Look-ups in named tables: a row name and a column name give one cell, copied from the table.

Sesu =
cols = Tesaf, Godalez, Sosakav, Nud, Vod
Zan: [4, -49, -15, -33, -93]
Zilire: [-46, 12, -11, -9, 11]
Zive: [-19, -17, -47, -28, 26]
Nevem: [-26, -18, 20, -31, 0]
Zar: [-36, -36, -60, -1, 68]
Zos: [-22, 1, -1, 15, 4]
Goz: [3, -20, -42, -2, 15]
Vit: [-45, -12, -16, -43, -60]
Pabez: [-79, -6, -42, -7, 40]
Mebas: [-3, -32, 57, -16, 5]

Nevem, Sosakav -> 20
Pabez, Godalez -> -6
Zive, Godalez -> -17
Vit, Vod -> -60
Pabez, Sosakav -> -42
Zar, Nud -> -1
Mebas, Nud -> -16
Zilire, Sosakav -> -11
Zive, Sosakav -> -47
Zive, Tesaf -> -19

Pide =
|  | Bof | Vidirik | Nugite | Tok | Siga | Nis | Vinez | Dop |
|---|---|---|---|---|---|---|---|---|
| Gavefut | -251 | 843 | -75 | 118 | -344 | 135 | 558 | 236 |
| Tuvefi | 338 | -367 | 180 | 621 | 95 | -281 | -478 | -38 |
| Dagafab | -459 | 665 | -298 | -299 | -89 | -151 | -108 | 131 |
| Fik | 508 | -102 | 2 | 380 | 385 | -606 | -296 | 184 |
| Gopo | -96 | -473 | -274 | -209 | 251 | 339 | -438 | 128 |
| Zerim | 375 | -124 | 912 | 43 | -246 | 290 | 276 | -149 |
| Butubeg | 396 | -406 | 185 | 639 | 124 | -189 | -451 | -50 |
| Fulo | -13 | 45 | -216 | -345 | -73 | 172 | 574 | 775 |

What is the Vinez of Gavefut in Pide? 558
What is the Nugite of Zerim in Pide? 912
What is the Tok of Tuvefi in Pide? 621
What is the Vinez of Gopo in Pide? -438
What is the Dop of Zerim in Pide? -149
What is the Nugite of Dagafab in Pide? -298
What is the Bof of Gavefut in Pide? -251
What is the Vinez of Fik in Pide? -296
What is the Vidirik of Dagafab in Pide? 665
What is the Bof of Fik in Pide? 508
What is the Vinez of Zerim in Pide? 276
What is the Vidirik of Fik in Pide? -102
What is the Bof of Butubeg in Pide? 396
What is the Dop of Tuvefi in Pide? -38
What is the Dop of Fik in Pide? 184
What is the Nugite of Tuvefi in Pide? 180
What is the Dop of Fulo in Pide? 775
What is the Nugite of Butubeg in Pide? 185
Row with the largest Vidirik: Gavefut

Table Ledoz
,Dal,Lan,Tus,Gotilu,Rabovu,Pud,Nop,Rikiset,Zopa,Vuku
Siso,-0.33,-0.19,-0.18,-0.41,-0.19,-0.33,-0.14,0.44,-0.64,0.34
Pup,-0.38,-0.08,-0.27,-0.54,-0.08,-0.29,0.04,0.61,-0.73,0.37
Fumogo,-0.14,-0.16,-0.10,-0.11,-0.16,-0.40,-0.25,-0.07,-0.28,-0.08

Dal of Siso: -0.33
Tus of Pup: -0.27
Vuku of Siso: 0.34
Rikiset of Pup: 0.61
Rikiset of Fumogo: -0.07
Dal of Pup: -0.38
Rikiset of Siso: 0.44
Tus of Fumogo: -0.10
Zopa of Fumogo: -0.28
Rabovu of Pup: -0.08
Rabovu of Fumogo: -0.16
Gotilu of Fumogo: -0.11
Lan of Pup: -0.08
Pud of Pup: -0.29
Nop of Pup: 0.04

Memus =
         Lar  Sapidon  Sug  Loga  Lubod  Lagu  Nol  Gebe  Mifizu
Bozute    97      151  129    91    119    96  133    96     232
Tefibuk  111      107  226   132    138   133  164   193     130
Risuvof  130       33  137    22    158   162  185    78     168
Kadete   180      162  128   119    130   127  143   164     143
Mugu     156      122  130   105    123    82  172    76     175
Suv      108      199  195    92    135    53  172   113     164
Satabag  103      122   75    91     83   164   94   161     229
Mez       83      151   97   167    165   143  123    93     155

Nol of Satabag = 94
Lar of Satabag = 103
Sapidon of Risuvof = 33
Mifizu of Bozute = 232
Sug of Suv = 195
Loga of Satabag = 91
Nol of Mugu = 172
Sug of Kadete = 128
Mifizu of Satabag = 229
Which row has the largest Sug? Tefibuk

Vudezi =
         Selomaz  Dimon
Gugusom    59318  23767
Renuz      47724  82103
Buleb      35978  51456
Fir        31829  92107
Sazosu     47835  82864
Lup        22303  70100
Boril      62257  89456
Bemimo     62322  70165
Zor        30500  25025
Kogen      37529  29354
Kare       32197  14601
Nito       50764  55759
Nasar      10565  40464
Napap      57931   5244

Nasar, Selomaz => 10565
Sazosu, Selomaz => 47835
Lup, Dimon => 70100
Boril, Dimon => 89456
Lup, Selomaz => 22303
Napap, Dimon => 5244
Zor, Dimon => 25025
Boril, Selomaz => 62257
Fir, Selomaz => 31829
Kogen, Selomaz => 37529
Fir, Dimon => 92107
Kare, Selomaz => 32197
Zor, Selomaz => 30500
Nasar, Dimon => 40464
Napap, Selomaz => 57931
Kogen, Dimon => 29354
Sazosu, Dimon => 82864
Gugusom, Selomaz => 59318

Pinu =
columns: Gepa, Nufelo, Vur, Zalo
Mup: [29, 33, 21, 74]
Gegavek: [32, 42, 68, 25]
Lerikom: [67, 75, 57, 72]
Venor: [73, 24, 69, 75]
Dani: [83, 53, 40, 82]
Baravek: [40, 31, 7, 65]
Gava: [47, 16, 71, 78]

Nufelo of Lerikom is 75
Zalo of Gegavek is 25
Nufelo of Dani is 53
Gepa of Gava is 47
Gepa of Gegavek is 32
Gepa of Mup is 29
Row with the largest Nufelo: Lerikom

Lun:
|  | Nasivu | Tizateb | Zim | Mazu | Muv | Pelito |
|---|---|---|---|---|---|---|
| Lig | 160 | 120 | 148 | 163 | 178 | 156 |
| Garim | 160 | 121 | 148 | 163 | 177 | 156 |
| Lobesir | 162 | 220 | 180 | 158 | 137 | 169 |
| Kebinun | 161 | 179 | 167 | 160 | 154 | 163 |
| Taf | 160 | 97 | 140 | 165 | 187 | 153 |
| Nav | 162 | 197 | 173 | 159 | 146 | 166 |
| Roni | 161 | 179 | 167 | 160 | 153 | 163 |
| Dev | 159 | 57 | 127 | 167 | 203 | 147 |
| Gad | 160 | 104 | 142 | 164 | 184 | 153 |
| Nokegit | 161 | 149 | 157 | 162 | 166 | 159 |
| Pigibo | 160 | 93 | 139 | 165 | 189 | 152 |
| Mag | 162 | 211 | 177 | 158 | 140 | 167 |
| Basimi | 159 | 59 | 128 | 167 | 203 | 148 |
| Sedenu | 160 | 104 | 143 | 164 | 184 | 154 |

What is the Zim of Lig in Lun?
148
What is the Pelito of Dev in Lun?
147
What is the Tizateb of Mag in Lun?
211
What is the Muv of Mag in Lun?
140
What is the Mazu of Dev in Lun?
167
What is the Zim of Dev in Lun?
127
What is the Mazu of Taf in Lun?
165
What is the Muv of Garim in Lun?
177
What is the Pelito of Basimi in Lun?
148
What is the Pelito of Lig in Lun?
156
Which row has the largest Pelito? Lobesir

Fibele:
|  | Serunaf | Bebosob | Kuz | Tam | Nub | Dupifir | Vebinez | Gif |
|---|---|---|---|---|---|---|---|---|
| Vuvu | 2.2 | 3.0 | 3.0 | 3.1 | 2.1 | 3.3 | 3.5 | 5.2 |
| Dako | 8.0 | 1.4 | 6.3 | 3.3 | 3.1 | 5.6 | 5.6 | 3.6 |
| Kudumo | 5.2 | 1.4 | 3.9 | 5.7 | 6.6 | 7.5 | 7.5 | 5.2 |

Bebosob of Dako = 1.4
Dupifir of Dako = 5.6
Tam of Vuvu = 3.1
Dupifir of Kudumo = 7.5
Vebinez of Dako = 5.6
Gif of Dako = 3.6
Vebinez of Kudumo = 7.5
Vebinez of Vuvu = 3.5
Gif of Kudumo = 5.2
Gif of Vuvu = 5.2
Serunaf of Vuvu = 2.2
Kuz of Vuvu = 3.0
Kuz of Dako = 6.3
Serunaf of Kudumo = 5.2
Nub of Kudumo = 6.6
Nub of Dako = 3.1
Nub of Vuvu = 2.1
Serunaf of Dako = 8.0
Kuz of Kudumo = 3.9
Bebosob of Vuvu = 3.0

Table Kalok
        Panipev      Kad      Ran      Lep    Vinep   Ladoto   Dotape    Rakan   Rezeto  Felepap
Sogabi  -62.077  -16.330  -39.212   59.129  -28.271   20.331   25.409  -17.350  -41.308   11.697
Rinob   -26.339   -1.216  -49.645  -76.168   -2.469  -13.870  -31.121   10.926   19.861  -28.998
Feruma   -9.704  -64.061    1.092   10.441  -16.262  -12.906    0.852  -17.944  -14.321  -18.498
Nudara  -12.355  -50.977   10.696   12.989  -50.989    7.507  -12.166   -4.722  -16.852   -3.719
Bof     -10.832  -61.602    7.652    2.338  -32.925  -10.998   -6.417    3.145   -9.764  -26.155

Feruma, Dotape -> 0.852
Feruma, Felepap -> -18.498
Rinob, Kad -> -1.216
Bof, Panipev -> -10.832
Rinob, Ran -> -49.645
Sogabi, Kad -> -16.330
Sogabi, Rezeto -> -41.308
Sogabi, Panipev -> -62.077
Rinob, Ladoto -> -13.870
Rinob, Rakan -> 10.926
Nudara, Rakan -> -4.722
Bof, Vinep -> -32.925
Bof, Lep -> 2.338
Nudara, Dotape -> -12.166
Bof, Rakan -> 3.145
Sogabi, Felepap -> 11.697
Sogabi, Lep -> 59.129

Beborir.csv
,Bedem,Gofosun,Kaboso,Tis,Ziradas,Momulil,Par,Vari,Suru,Tev
Kuv,-53.0,13.6,-10.8,-4.1,-16.3,-16.2,-54.8,-58.8,-38.5,-42.3
Vip,19.2,-66.2,-78.1,-53.4,-17.5,-28.5,-3.5,-19.3,-6.1,-38.3
Gelobik,-56.2,-0.4,10.8,-8.3,-14.6,-19.8,-61.7,-57.1,-39.0,-43.7
Rugo,-45.8,-3.6,5.7,-16.1,-27.9,-12.5,-62.6,-57.2,-31.4,-45.3
Fimap,-13.2,-19.4,-79.6,33.3,-31.4,-10.2,-27.1,-33.4,-62.0,-69.7
Balo,59.6,-12.5,-46.0,-28.3,-50.9,-30.8,-33.1,-77.0,2.5,9.1

Kuv, Bedem => -53.0
Vip, Tis => -53.4
Balo, Kaboso => -46.0
Balo, Bedem => 59.6
Kuv, Gofosun => 13.6
Balo, Par => -33.1
Kuv, Ziradas => -16.3
Kuv, Tis => -4.1
Fimap, Bedem => -13.2
Rugo, Momulil => -12.5
Vip, Kaboso => -78.1
Kuv, Kaboso => -10.8

